Here is a tiny trained network, its code and every weight. The questions are about switching its units off for an input and a target symbol, where a switched-off unit gives its printed mean instead of its output.

import numpy as np


def w(rows, s, z=0):
    codes = np.array(rows[::2]) - 128.0
    scale = np.full(codes.shape[1], s)
    scale[-1] = z or s
    return codes * scale


def f(y):
    return np.maximum(y, 0)


def softmax(a):
    e = np.exp(a - a.max(-1, keepdims=True))
    return e / e.sum(-1, keepdims=True)


def log_softmax(a):
    a = a - a.max(-1, keepdims=True)
    return a - np.log(np.exp(a).sum(-1, keepdims=True))


def net(x, mask):
    ids = ['ΘΛΠΦαβγδεζημξτψ'.index(c) for c in x.split()]
    T = len(ids)
    res = E[ids] + P[:T]
    u = 0
    for l in range(3):
        q, k, v = (res @ M[l].T for M in (Q, K, V))
        z = softmax(np.where(np.tri(T) > 0, q @ k.T / 3**0.5, -1e9)) @ v
        res = res + np.where(mask[u], z, O[l][:, -1]) @ O[l][:, :-1]
        u += 1
        y = f(res @ A[l][:, :-1].T + A[l][:, -1])
        res = res + np.where(mask[u : u + 12], y, B[l][:, -1]) @ B[l][:, :-1]
        u += 12
    return log_softmax(res[-1] @ U[:, :-1].T + U[:, -1])


Q, K, V, O, A, B = {}, {}, {}, {}, {}, {}
E = w([
[96,137,195,201,171,127],'Θ',
[72,101,153,152,136,59],'Λ',
[60,155,132,174,144,104],'Π',
[47,96,195,122,188,89],'Φ',
[102,148,113,176,133,95],'α',
[137,148,158,138,136,80],'β',
[192,129,133,99,142,26],'γ',
[186,80,139,141,169,42],'δ',
[202,157,89,179,134,139],'ε',
[111,75,127,84,3,18],'ζ',
[64,157,104,26,43,118],'η',
[84,72,190,130,87,171],'μ',
[181,156,187,80,77,173],'ξ',
[143,99,4,106,64,83],'τ',
[211,193,225,64,175,158],'ψ',
],0.018)
P = w([
[3,94,189,244,174,97],'0',
[49,108,135,186,190,69],'1',
[115,96,129,130,179,69],'2',
[137,127,128,125,147,88],'3',
[170,155,126,137,125,72],'4',
[220,168,129,105,105,71],'5',
[225,219,118,118,78,103],'6',
[223,233,128,111,53,104],'7',
[228,212,134,83,22,82],'8',
],0.0056)
Q[0] = w([
[196,253,204,157,99,150],'L0H0',
[58,100,122,198,92,94],'L0H0',
[130,246,174,49,181,68],'L0H0',
],0.0056)
K[0] = w([
[139,209,113,59,191,170],'L0H0',
[209,117,64,89,254,83],'L0H0',
[227,237,158,4,95,141],'L0H0',
],0.005)
V[0] = w([
[197,68,81,95,222,98],'L0H0',
[227,125,56,99,253,24],'L0H0',
[106,138,138,139,78,211],'L0H0',
],0.0053)
O[0] = w([
[181,2,25,159,236,127,163],'L0H0',
[73,212,168,107,54,56,255],'L0H0',
[76,157,109,122,185,154,19],'L0H0',
],0.0069,0.0043)
A[0] = w([
[119,109,71,98,117,72,108],'L0N0',
[100,151,174,119,148,93,81],'L0N1',
[160,118,109,124,100,192,168],'L0N2',
[152,168,66,87,108,110,141],'L0N3',
[78,113,118,58,190,42,138],'L0N4',
[157,250,73,153,142,138,215],'L0N5',
[148,160,191,127,180,152,126],'L0N6',
[93,165,157,143,163,100,186],'L0N7',
[104,72,62,105,99,104,87],'L0N8',
[115,105,167,136,165,110,63],'L0N9',
[55,135,7,123,77,126,252],'L0N10',
[97,114,169,116,75,136,166],'L0N11',
],0.011,0.0034)
B[0] = w([
[108,171,161,50,210,112,225],'L0N0',
[53,102,79,51,155,113,192],'L0N1',
[181,143,183,110,200,8,144],'L0N2',
[21,90,162,148,115,114,205],'L0N3',
[156,148,141,202,116,181,255],'L0N4',
[166,17,131,73,118,54,192],'L0N5',
[95,218,175,55,101,99,158],'L0N6',
[94,148,183,84,177,89,203],'L0N7',
[152,154,44,129,113,97,175],'L0N8',
[3,181,131,92,111,139,158],'L0N9',
[125,117,176,70,143,104,208],'L0N10',
[149,59,174,151,55,102,183],'L0N11',
],0.0066,0.0084)
Q[1] = w([
[131,142,164,173,129,69],'L1H0',
[142,137,184,111,101,144],'L1H0',
[141,195,24,186,116,254],'L1H0',
],0.0064)
K[1] = w([
[187,112,143,74,52,178],'L1H0',
[205,127,75,55,249,192],'L1H0',
[68,141,90,191,222,254],'L1H0',
],0.0069)
V[1] = w([
[110,64,109,179,255,114],'L1H0',
[197,133,150,176,89,123],'L1H0',
[136,142,68,22,174,146],'L1H0',
],0.0081)
O[1] = w([
[72,146,226,241,50,78,2],'L1H0',
[92,2,139,80,235,50,72],'L1H0',
[171,232,4,210,198,83,161],'L1H0',
],0.0079,0.0069)
A[1] = w([
[141,72,99,49,161,93,244],'L1N0',
[195,69,209,254,101,73,89],'L1N1',
[57,136,114,110,97,81,115],'L1N2',
[117,143,79,118,74,60,195],'L1N3',
[193,115,140,153,60,166,243],'L1N4',
[166,65,159,167,48,165,219],'L1N5',
[54,215,61,70,153,133,116],'L1N6',
[108,193,150,44,48,145,42],'L1N7',
[76,229,192,172,141,131,250],'L1N8',
[89,76,127,106,30,118,134],'L1N9',
[27,166,95,83,141,196,151],'L1N10',
[62,171,131,89,153,117,224],'L1N11',
],0.0082,0.0015)
B[1] = w([
[59,77,116,184,80,208,245],'L1N0',
[111,146,160,212,177,163,174],'L1N1',
[138,187,123,51,75,58,191],'L1N2',
[217,100,50,109,166,79,205],'L1N3',
[210,159,97,217,175,230,136],'L1N4',
[77,74,192,177,40,165,144],'L1N5',
[207,72,134,152,29,154,217],'L1N6',
[48,229,108,110,137,78,196],'L1N7',
[124,119,71,118,150,4,195],'L1N8',
[151,162,91,122,81,251,168],'L1N9',
[243,140,73,208,82,172,161],'L1N10',
[220,38,107,127,137,151,203],'L1N11',
],0.0049,0.013)
Q[2] = w([
[83,160,137,158,81,29],'L2H0',
[69,127,110,108,137,124],'L2H0',
[63,146,254,185,128,118],'L2H0',
],0.0072)
K[2] = w([
[227,128,102,255,157,190],'L2H0',
[7,108,194,111,110,45],'L2H0',
[91,147,110,217,131,160],'L2H0',
],0.0072)
V[2] = w([
[94,234,187,89,148,142],'L2H0',
[169,141,172,121,253,51],'L2H0',
[36,219,146,18,164,102],'L2H0',
],0.0065)
O[2] = w([
[162,133,144,32,170,193,2],'L2H0',
[94,74,72,74,215,74,15],'L2H0',
[33,255,113,58,94,132,189],'L2H0',
],0.0088,0.0036)
A[2] = w([
[190,148,77,64,1,136,181],'L2N0',
[48,62,133,204,68,222,252],'L2N1',
[104,122,80,112,154,129,214],'L2N2',
[47,30,114,161,220,93,112],'L2N3',
[157,91,167,213,82,93,45],'L2N4',
[17,131,129,230,45,148,25],'L2N5',
[90,244,153,44,228,168,236],'L2N6',
[156,130,71,132,115,109,178],'L2N7',
[102,50,121,136,94,50,235],'L2N8',
[149,232,86,230,81,85,255],'L2N9',
[110,25,51,234,211,131,87],'L2N10',
[105,123,80,131,183,109,244],'L2N11',
],0.0072,0.0023)
B[2] = w([
[116,106,169,198,220,181,252],'L2N0',
[236,171,52,9,144,76,168],'L2N1',
[122,118,153,14,162,146,150],'L2N2',
[102,5,134,170,168,165,169],'L2N3',
[118,137,80,3,140,135,176],'L2N4',
[147,240,157,164,212,77,165],'L2N5',
[87,61,53,169,25,125,174],'L2N6',
[100,215,207,115,185,178,179],'L2N7',
[106,130,198,209,186,7,199],'L2N8',
[159,95,147,162,117,243,216],'L2N9',
[120,92,66,170,45,130,167],'L2N10',
[121,90,134,33,172,194,164],'L2N11',
],0.0045,0.019)
U = w([
[135,153,100,116,83,127,35],'Θ',
[155,189,180,106,152,111,4],'Λ',
[122,162,125,133,122,132,112],'Π',
[110,166,144,155,145,145,103],'Φ',
[138,158,148,120,118,107,102],'α',
[138,125,97,92,46,103,186],'β',
[166,155,152,54,144,64,147],'γ',
[130,131,207,129,255,163,213],'δ',
[170,51,144,114,67,123,90],'ε',
[150,119,142,102,102,146,75],'ζ',
[137,125,160,159,184,227,159],'η',
[228,98,209,80,113,139,223],'μ',
[119,27,145,46,126,228,144],'ξ',
[175,177,46,183,143,118,128],'τ',
[153,180,32,67,197,172,91],'ψ',
],0.0072,0.004)

Each question gives the input, a string of symbols that net reads in full, and the target symbol t.
The units are the heads (3 rows each of Q, K, V and O) and the neurons (one row each of A and B). Each row of codes is followed by its name. A weight is (code - 128) times the scale printed after its matrix; where a second scale follows, it is the last column's (O, A, B and U).
mask holds one flag per unit, layer by layer, with each layer's heads first. A switched-off unit (its flag False) gives its mean, the last column of its rows in O or B, instead of its output. The means were averaged over made-up inputs and are rounded, as every weight is.
A unit's drop is (log p(t) with every unit on - log p(t) with that unit switched off) / (log p(t) with every unit on - log p(t) with every unit switched off).
The circuit of an input: a set's keep is (log p(t) with only the set's units on - log p(t) with every unit switched off) / (log p(t) with every unit on - log p(t) with every unit switched off). Starting from the 12 units with the biggest drops (on a tie, the unit counted first), units are removed one at a time, each time the one whose removal leaves the highest keep (on an exact tie, the one counted first), for as long as the keep stays at least 0.8.
circuit, biggest first: the units of the circuit, biggest drop first
unit that matters most: the unit with the biggest drop
top k neurons in layer l: the k neurons of layer l with the biggest drops, biggest first
input γ Θ ψ, target ψ: circuit, biggest first : [L2H0 L1H0 L0N6]
input α Λ η ψ β, target ψ: top 3 neurons in layer 0 : [L0N6 L0N5 L0N4]
input μ δ γ Φ ψ μ τ δ, target τ: circuit, biggest first : [L1H0 L0N10]
input Λ β γ, target γ: circuit, biggest first : [L2H0 L2N0 L2N9]
input ξ Φ Π ε, target ε: circuit, biggest first : [L1H0 L0N5 L0N0]
input Π τ γ Θ, target τ: circuit, biggest first : [L1H0 L0N10 L0N0]
input δ Θ ξ τ δ, target τ: circuit, biggest first : [L0N10 L1H0]
input ξ δ β β Π Λ δ ψ η, target ψ: circuit, biggest first : [L0N6 L1H0 L2H0]
input ξ Θ Π τ ψ μ, target ψ: unit that matters most : L0N6
input Π Λ β ε μ Φ, target μ: circuit, biggest first : [L2H0 L0N0 L1H0]
input μ γ ξ Λ ξ Λ τ Λ, target τ: circuit, biggest first : [L1H0 L0N10 L0N0]
input β δ Π ε α δ, target ε: circuit, biggest first : [L2H0 L1H0 L2N10 L1N7]
input μ γ ξ β γ, target ξ: top 2 neurons in layer 0 : [L0N4 L0N6]
input δ η η, target η: unit that matters most : L2N0
input Π δ Φ γ ε η γ, target η: top 2 neurons in layer 0 : [L0N10 L0N11]
input Λ ε τ Θ β, target τ: circuit, biggest first : [L0N10 L1H0]
input δ Π μ τ Λ ξ ψ ε Π, target ψ: circuit, biggest first : [L0N6 L1H0]
input Λ γ γ η τ τ Θ, target τ: circuit, biggest first : [L1H0 L0N0 L0N10]
input η τ Φ τ ψ, target ψ: circuit, biggest first : [L1H0 L0N6]
input β ψ δ ξ μ, target ξ: top 2 neurons in layer 1 : [L1N7 L1N0]
input μ ε γ, target ε: unit that matters most : L2H0
input Λ β β Π Π γ ε, target ε: top 2 neurons in layer 2 : [L2N10 L2N0]
input β Π Λ δ α δ, target δ: top 2 neurons in layer 2 : [L2N3 L2N6]
input μ τ η, target τ: top 4 neurons in layer 0 : [L0N10 L0N8 L0N0 L0N5]
input Π Λ γ μ Π Φ γ τ, target τ: top 4 neurons in layer 0 : [L0N8 L0N4 L0N10 L0N5]
input δ δ δ δ, target δ: top 2 neurons in layer 0 : [L0N0 L0N11]
input τ β Φ η β ξ ξ γ, target ξ: unit that matters most : L1H0
input Λ β β η ε τ η, target τ: top 2 neurons in layer 0 : [L0N8 L0N0]
